Small tables with named rows and columns. After each table, cells are looked up by row and column.

nakulu:
|  | zasu | vur | zur | moz | gesip | bomufas | dak |
|---|---|---|---|---|---|---|---|
| pamiki | 2750 | 3879 | 6466 | 5163 | 3812 | 6312 | 4316 |
| ror | 6902 | 2649 | 5516 | 4494 | 4166 | 2312 | 3272 |
| sig | 4727 | 4969 | 3802 | 6503 | 6760 | 2604 | 4261 |
| fakubu | 3632 | 5090 | 6793 | 6527 | 6327 | 3642 | 4359 |
| gumi | 6546 | 5526 | 4966 | 4677 | 5723 | 2268 | 6543 |
| lanuda | 6253 | 5317 | 5168 | 4068 | 5717 | 2983 | 5946 |
| zozibin | 5058 | 4634 | 5321 | 5442 | 6353 | 2683 | 6416 |
| kabibav | 3986 | 5454 | 7204 | 2307 | 2170 | 6997 | 5222 |
| bibeda | 3727 | 6324 | 5588 | 5892 | 4651 | 6529 | 5341 |
| gigadi | 3327 | 4897 | 7894 | 7359 | 6391 | 3948 | 4873 |
| fifiteb | 5483 | 5339 | 4505 | 4894 | 5915 | 3179 | 6202 |
| romode | 5206 | 4940 | 6148 | 2439 | 1918 | 6467 | 4299 |
| vatuk | 3359 | 5406 | 7196 | 4783 | 3808 | 7200 | 4277 |
| fav | 3371 | 3382 | 8701 | 7161 | 5522 | 2297 | 3993 |

zur of ror is 5516
zur of fakubu is 6793
moz of pamiki is 5163
dak of zozibin is 6416
zasu of fakubu is 3632
zur of vatuk is 7196
dak of gumi is 6543
bomufas of pamiki is 6312
dak of bibeda is 5341
zasu of gigadi is 3327
vur of zozibin is 4634
Row with the largest dak: gumi

vipo:
cols = pak, fuzuben, tidetu, kot
feto: [110, 641, 396, 230]
rasanu: [204, 654, 322, 401]
tedurem: [894, 367, 671, 609]
kevarub: [509, 399, 542, 416]

fuzuben of rasanu: 654
tidetu of feto: 396
kot of rasanu: 401
fuzuben of tedurem: 367
pak of tedurem: 894
fuzuben of feto: 641
pak of kevarub: 509
pak of rasanu: 204
pak of feto: 110
tidetu of tedurem: 671

lisula =
,penaz,popuva,lezev,zol,nirisi
lof,75,78,88,107,114
kifedap,143,91,46,43,51
reme,225,168,134,108,102
pok,20,66,157,154,207
vir,186,75,112,130,148
fip,101,57,158,125,161
lesol,91,99,155,156,68
turo,113,96,130,56,72
fupus,137,212,98,126,109

What is the penaz of turo in lisula? 113
What is the lezev of kifedap in lisula? 46
What is the zol of reme in lisula? 108
What is the lezev of turo in lisula? 130
What is the nirisi of vir in lisula? 148
What is the popuva of pok in lisula? 66
What is the popuva of vir in lisula? 75
What is the zol of vir in lisula? 130
What is the zol of kifedap in lisula? 43
What is the penaz of fip in lisula? 101
What is the nirisi of fupus in lisula? 109
What is the lezev of reme in lisula? 134
What is the zol of fupus in lisula? 126
What is the penaz of reme in lisula? 225
Which row has the largest penaz? reme

Table zifo
,deneso,bolira
fud,162,183
bozaf,195,87
fazig,178,56

What is the deneso of bozaf in zifo? 195
What is the deneso of fud in zifo? 162
What is the bolira of bozaf in zifo? 87
What is the deneso of fazig in zifo? 178
What is the bolira of fazig in zifo? 56
What is the bolira of fud in zifo? 183

buraf =
,kazu,nivub,rof,kos
zafu,526,715,424,243
vidubad,510,541,346,106
piputu,528,854,439,479
misa,511,652,310,60
pidumo,526,836,434,580
mamit,523,661,435,318
mul,524,707,397,214
vafu,519,723,342,124
zete,524,994,297,246

What is the rof of mul in buraf?
397
What is the kazu of mul in buraf?
524
What is the rof of piputu in buraf?
439
What is the kazu of zete in buraf?
524
What is the kazu of misa in buraf?
511
What is the kos of vidubad in buraf?
106
What is the kos of zafu in buraf?
243
What is the nivub of mamit in buraf?
661
What is the nivub of mul in buraf?
707
What is the nivub of zafu in buraf?
715
What is the nivub of misa in buraf?
652
What is the nivub of zete in buraf?
994
What is the nivub of vafu in buraf?
723
What is the rof of misa in buraf?
310
What is the kos of misa in buraf?
60
What is the kos of piputu in buraf?
479
What is the rof of vafu in buraf?
342
Row with the largest nivub: zete

zerirop:
|  | veza | vanamu | lef | pobulid | tazemif | zopake | zuge | dep | gub | sog |
|---|---|---|---|---|---|---|---|---|---|---|
| moki | 103 | 116 | 141 | 105 | 127 | 114 | 104 | 127 | 99 | 119 |
| zimuz | 132 | 90 | 141 | 58 | 214 | 54 | 140 | 131 | 143 | 117 |
| rel | 119 | 104 | 145 | 151 | 95 | 113 | 128 | 97 | 139 | 135 |
| bediba | 111 | 51 | 96 | 100 | 125 | 129 | 90 | 104 | 86 | 136 |
| poroke | 101 | 126 | 120 | 121 | 84 | 128 | 121 | 185 | 121 | 136 |
| lim | 130 | 154 | 186 | 154 | 94 | 90 | 159 | 107 | 144 | 80 |
| sekefa | 114 | 110 | 111 | 97 | 158 | 128 | 121 | 125 | 103 | 98 |
| mizumo | 138 | 157 | 116 | 108 | 114 | 115 | 116 | 83 | 104 | 100 |
| sebe | 116 | 92 | 100 | 145 | 112 | 111 | 133 | 135 | 138 | 116 |
| sudara | 115 | 165 | 122 | 147 | 151 | 106 | 81 | 153 | 128 | 141 |
| zefufa | 117 | 92 | 128 | 116 | 117 | 115 | 116 | 108 | 105 | 111 |

What is the zuge of rel in zerirop? 128
What is the sog of sebe in zerirop? 116
What is the veza of rel in zerirop? 119
What is the dep of sekefa in zerirop? 125
What is the tazemif of zefufa in zerirop? 117
What is the zopake of rel in zerirop? 113
What is the dep of sudara in zerirop? 153

